The rows of each block are all made from a few directions, up to rounding. Some rows are whole; the others are cut short, and each is followed by the rest of it.
Made from 3 directions:
[[  5  -3   0  10   5  16  13  -3   6 -13   1 -18 -13  -4   9  -7 -10  -5
   32  -4  -6  -8]
 [ 14   4  -2  19  17   8 -15   1   4   4  24  -2  -4  29  23  -2 -11  21
  -10  18  16  23]
 [  4  15  14 -16  -3   0 -21 -11   1  13   0  -7   6   4   7 -10  16  20
   -4  20  12  15]
 [  5  21  19 -24  -5  -1 -29 -15   0  18  -2  -8  10   4   8 -14  24  26
   -7  26  15  20]]
Cut rows and their ends:
[  6   9   7  -4   3   2 -15  -6   1   8   6  -4   2] -> [ 9 10 -6  6 16 -4 15 10 14]
[  4  26  25 -34 -10   0 -33 -20   0  21  -7 -13  11] -> [ -2   7 -19  31  29  -2  30  16  20]
[-15   0   7 -28 -21  -8  11  -5  -4  -1 -30   0   7] -> [-34 -25  -1  18 -19  11 -15 -15 -23]
[  6  -8  -7  20  10  12  13   4   4 -13   9  -8 -12] -> [  6  10   0 -18  -5  18  -6  -4  -4]
[ -5   0  -2  -6  -5 -12  -6   3  -4   8  -3  13   9] -> [  0  -9   7   6   0 -21  -1   2   2]
[ -8 -11 -12   5  -3 -14   9  12  -5  -1  -3  20   5] -> [ -2 -15  15  -5 -14 -21 -15  -6  -8]

Made from 2 directions:
[[ -2 -13 -22  11  -2  -9  -3   2 -16  19  -6 -16  13   8  -8  12   1   7
  -14 -17  11 -19]
 [  5 -15 -16   1  -6  -9   4   6 -11  29   2 -22   7   5   2  15 -12  -3
  -19 -13  23  -4]
 [  2  28  46 -21   6  20   4  -6  32 -42  12  34 -26 -17  14 -26   0 -13
   31  35 -27  38]
 [ -2 -17 -30  15  -3 -13  -4   3 -21  25  -9 -21  18  11 -11  16   2  10
  -19 -23  15 -27]]
Cut rows and their ends:
[ -1  23  33 -12   6  15   0  -6  24] -> [-38   5  30 -18 -12   7 -22   6  -6  27  26 -27  23]
[-2  7  8 -1  3  4 -2 -3  6] -> [-14   0  10  -4  -3   0  -7   5   1   9   7 -11   3]
[ 1  3  6 -3  1  2  1  0  4] -> [-5  2  4 -3 -2  2 -3 -1 -2  3  5 -3  5]
